Below is a small trained network, with its code and all its weights. Each question gives an input and a target symbol and asks what happens when units are switched off, that is, made to give their printed mean instead of their output.

import numpy as np


def w(rows, s, z=0):
    codes = np.array(rows[::2]) - 128.0
    scale = np.full(codes.shape[1], s)
    scale[-1] = z or s
    return codes * scale


def f(y):
    return np.maximum(y, 0)


def softmax(a):
    e = np.exp(a - a.max(-1, keepdims=True))
    return e / e.sum(-1, keepdims=True)


def log_softmax(a):
    a = a - a.max(-1, keepdims=True)
    return a - np.log(np.exp(a).sum(-1, keepdims=True))


def net(x, mask):
    ids = ['Σβηλμφω'.index(c) for c in x.split()]
    T = len(ids)
    res = E[ids] + P[:T]
    u = 0
    for l in range(2):
        r = res
        for j in range(3):
            rows = slice(4 * j, 4 * j + 4)
            q, k, v = (r @ M[l][rows].T for M in (Q, K, V))
            z = softmax(np.where(np.tri(T) > 0, q @ k.T / 4**0.5, -1e9)) @ v
            o = O[l][rows]
            res = res + np.where(mask[u + j], z, o[:, -1]) @ o[:, :-1]
        u += 3
        y = f(res @ A[l][:, :-1].T + A[l][:, -1])
        res = res + np.where(mask[u : u + 8], y, B[l][:, -1]) @ B[l][:, :-1]
        u += 8
    return log_softmax(res[-1] @ U[:, :-1].T + U[:, -1])


Q, K, V, O, A, B = {}, {}, {}, {}, {}, {}
E = w([
[134,115,109,135],'Σ',
[106,91,75,109],'β',
[165,201,60,89],'η',
[150,153,137,150],'λ',
[190,214,73,104],'μ',
[71,181,94,69],'φ',
[157,250,174,141],'ω',
],0.018)
P = w([
[74,108,159,124],'0',
[203,55,157,151],'1',
[94,128,98,145],'2',
[120,118,135,85],'3',
[83,147,87,164],'4',
[107,128,145,69],'5',
[70,166,77,178],'6',
[99,142,154,54],'7',
[57,189,71,190],'8',
[91,160,164,36],'9',
[44,216,63,198],'10',
[82,179,179,10],'11',
[51,255,60,179],'12',
],0.014)
Q[0] = w([
[218,140,50,59],'0.h0',
[66,145,103,193],'0.h0',
[84,160,146,71],'0.h0',
[104,174,95,40],'0.h0',
[123,203,242,157],'0.h1',
[106,96,61,91],'0.h1',
[244,141,72,102],'0.h1',
[99,147,183,116],'0.h1',
[90,226,135,142],'0.h2',
[154,75,197,184],'0.h2',
[73,166,131,28],'0.h2',
[126,170,146,2],'0.h2',
],0.0091)
K[0] = w([
[186,80,76,25],'0.h0',
[106,152,132,126],'0.h0',
[123,147,41,173],'0.h0',
[84,188,112,28],'0.h0',
[96,127,150,118],'0.h1',
[93,81,142,184],'0.h1',
[147,93,191,29],'0.h1',
[73,139,85,141],'0.h1',
[91,165,136,126],'0.h2',
[156,36,208,52],'0.h2',
[53,133,19,183],'0.h2',
[78,123,169,247],'0.h2',
],0.012)
V[0] = w([
[130,110,254,71],'0.h0',
[57,92,181,83],'0.h0',
[24,192,156,121],'0.h0',
[133,108,11,142],'0.h0',
[117,149,134,112],'0.h1',
[224,62,205,81],'0.h1',
[176,96,124,62],'0.h1',
[121,109,127,63],'0.h1',
[149,153,175,26],'0.h2',
[138,194,125,88],'0.h2',
[196,223,46,78],'0.h2',
[171,147,158,47],'0.h2',
],0.0068)
O[0] = w([
[199,75,31,95,76],'0.h0',
[129,144,93,142,129],'0.h0',
[150,153,149,104,217],'0.h0',
[82,66,220,113,166],'0.h0',
[99,130,254,114,141],'0.h1',
[197,48,67,152,44],'0.h1',
[186,210,72,86,116],'0.h1',
[190,114,129,149,137],'0.h1',
[196,33,42,169,98],'0.h2',
[111,123,163,113,192],'0.h2',
[122,186,62,179,254],'0.h2',
[71,60,162,107,94],'0.h2',
],0.0045,0.0069)
A[0] = w([
[78,173,87,194,186],'0.n0',
[107,200,93,97,207],'0.n1',
[202,139,191,103,94],'0.n2',
[97,69,225,107,253],'0.n3',
[58,167,139,67,165],'0.n4',
[117,122,140,81,242],'0.n5',
[179,5,84,99,60],'0.n6',
[88,132,124,78,153],'0.n7',
],0.014,0.005)
B[0] = w([
[3,77,177,174,213],'0.n0',
[126,142,119,211,249],'0.n1',
[137,137,51,146,140],'0.n2',
[143,241,2,56,151],'0.n3',
[214,39,108,185,235],'0.n4',
[212,185,129,173,167],'0.n5',
[156,164,134,165,137],'0.n6',
[203,82,40,162,176],'0.n7',
],0.0088,0.021)
Q[1] = w([
[188,176,89,134],'1.h0',
[66,94,71,93],'1.h0',
[118,175,57,62],'1.h0',
[22,55,179,148],'1.h0',
[63,226,94,189],'1.h1',
[174,182,32,161],'1.h1',
[117,200,144,104],'1.h1',
[53,22,104,139],'1.h1',
[4,177,63,157],'1.h2',
[139,95,175,98],'1.h2',
[156,252,114,56],'1.h2',
[142,158,77,54],'1.h2',
],0.011)
K[1] = w([
[19,65,113,179],'1.h0',
[199,148,138,138],'1.h0',
[126,112,66,156],'1.h0',
[244,111,153,55],'1.h0',
[50,150,185,184],'1.h1',
[36,125,139,167],'1.h1',
[89,124,163,149],'1.h1',
[144,181,189,92],'1.h1',
[172,137,144,243],'1.h2',
[111,134,131,94],'1.h2',
[136,107,118,93],'1.h2',
[116,53,126,127],'1.h2',
],0.011)
V[1] = w([
[145,249,138,167],'1.h0',
[128,74,128,175],'1.h0',
[119,179,204,137],'1.h0',
[120,174,176,35],'1.h0',
[154,84,108,102],'1.h1',
[108,168,222,117],'1.h1',
[165,132,146,127],'1.h1',
[133,75,102,101],'1.h1',
[101,237,131,153],'1.h2',
[128,176,187,142],'1.h2',
[88,215,147,108],'1.h2',
[78,33,155,122],'1.h2',
],0.013)
O[1] = w([
[82,100,161,9,171],'1.h0',
[76,159,151,143,178],'1.h0',
[97,181,77,22,100],'1.h0',
[205,110,81,132,1],'1.h0',
[86,101,120,168,63],'1.h1',
[220,139,171,125,112],'1.h1',
[121,192,153,119,94],'1.h1',
[116,136,107,168,79],'1.h1',
[98,133,110,53,164],'1.h2',
[152,169,145,61,118],'1.h2',
[80,114,150,59,90],'1.h2',
[127,185,165,188,94],'1.h2',
],0.011,0.031)
A[1] = w([
[143,164,182,187,255],'1.n0',
[86,64,245,143,34],'1.n1',
[206,133,151,195,10],'1.n2',
[166,118,96,30,164],'1.n3',
[145,162,2,115,118],'1.n4',
[17,72,162,184,24],'1.n5',
[128,180,205,113,90],'1.n6',
[84,97,167,165,92],'1.n7',
],0.011,0.0072)
B[1] = w([
[132,47,105,135,181],'1.n0',
[108,152,66,138,198],'1.n1',
[75,181,125,64,149],'1.n2',
[153,131,182,226,162],'1.n3',
[211,117,7,2,135],'1.n4',
[158,173,174,108,253],'1.n5',
[144,59,94,134,157],'1.n6',
[203,154,132,96,194],'1.n7',
],0.01,0.044)
U = w([
[145,214,162,111,1],'Σ',
[7,3,172,164,221],'β',
[112,92,144,227,195],'η',
[216,112,245,70,57],'λ',
[58,166,104,84,128],'μ',
[233,174,138,69,64],'φ',
[46,128,26,160,157],'ω',
],0.0063,0.0081)

Each question gives the input, a string of symbols that net reads in full, and the target symbol t.
The units are the heads (4 rows each of Q, K, V and O) and the neurons (one row each of A and B). Each row of codes is followed by its name. A weight is (code - 128) times the scale printed after its matrix; where a second scale follows, it is the last column's (O, A, B and U).
mask holds one flag per unit, layer by layer, with each layer's heads first. A switched-off unit (its flag False) gives its mean, the last column of its rows in O or B, instead of its output. The means were averaged over made-up inputs and are rounded, as every weight is.
A unit's drop is (log p(t) with every unit on - log p(t) with that unit switched off) / (log p(t) with every unit on - log p(t) with every unit switched off).
most important unit: the unit with the biggest drop
k most important neurons: the k neurons with the biggest drops, biggest first
top k neurons in layer l: the k neurons of layer l with the biggest drops, biggest first
which heads matter: for each layer, one digit per head in row order, 1 if its drop is at least 0.15 and else 0, layers parted by /
input η φ β λ μ, target μ: 3 most important neurons -> (0.n4, 0.n5, 1.n0)
input η μ Σ φ β β Σ β β φ ω β η, target β: most important unit -> 1.h1
input ω β φ φ β λ Σ Σ μ β φ ω η, target β: 2 most important neurons -> (0.n4, 0.n0)
input φ β μ β β ω, target η: which heads matter -> 000 / 100
input β λ λ φ β φ μ Σ, target β: 3 most important neurons -> (0.n7, 0.n4, 1.n5)
input φ ω μ β μ, target β: which heads matter -> 001 / 111
input φ φ β β φ λ, target Σ: 2 most important neurons -> (1.n5, 1.n7)
input Σ ω Σ μ λ β β λ λ φ β λ, target η: top 2 neurons in layer 1 -> (1.n0, 1.n2)
input β Σ μ ω ω ω η β, target μ: 2 most important neurons -> (0.n0, 0.n5)
input ω μ μ β Σ λ β β ω β φ, target β: 3 most important neurons -> (1.n5, 0.n1, 0.n7)
input ω φ ω β β β ω φ φ β, target Σ: top 3 neurons in layer 1 -> (1.n5, 1.n7, 1.n1)
input β μ φ β λ η φ φ η β Σ β, target ω: top 2 neurons in layer 1 -> (1.n5, 1.n7)
input λ Σ φ Σ μ η φ β Σ β η, target Σ: which heads matter -> 101 / 001
input Σ Σ β Σ φ μ μ, target η: which heads matter -> 110 / 001
input β φ β λ φ β λ φ β η, target η: most important neuron -> (1.n0)
input β β ω β η λ φ Σ, target Σ: top 3 neurons in layer 0 -> (0.n0, 0.n4, 0.n7)
input η λ ω ω η μ ω ω μ μ φ μ, target Σ: 2 most important neurons -> (1.n5, 0.n0)
input φ ω φ μ η φ λ Σ, target φ: 3 most important neurons -> (0.n4, 0.n0, 0.n7)
input μ β φ β Σ Σ, target ω: 3 most important neurons -> (0.n4, 0.n0, 1.n5)
input ω β β η φ β μ Σ, target β: which heads matter -> 011 / 110
input β ω μ μ ω λ φ μ μ β η, target μ: most important unit -> 0.h2
input η ω β μ β φ β Σ ω ω φ φ, target Σ: 4 most important neurons -> (1.n5, 0.n0, 0.n4, 0.n1)
input β ω ω λ φ μ η φ φ φ φ ω, target Σ: which heads matter -> 001 / 110
input λ μ λ β, target φ: which heads matter -> 001 / 100
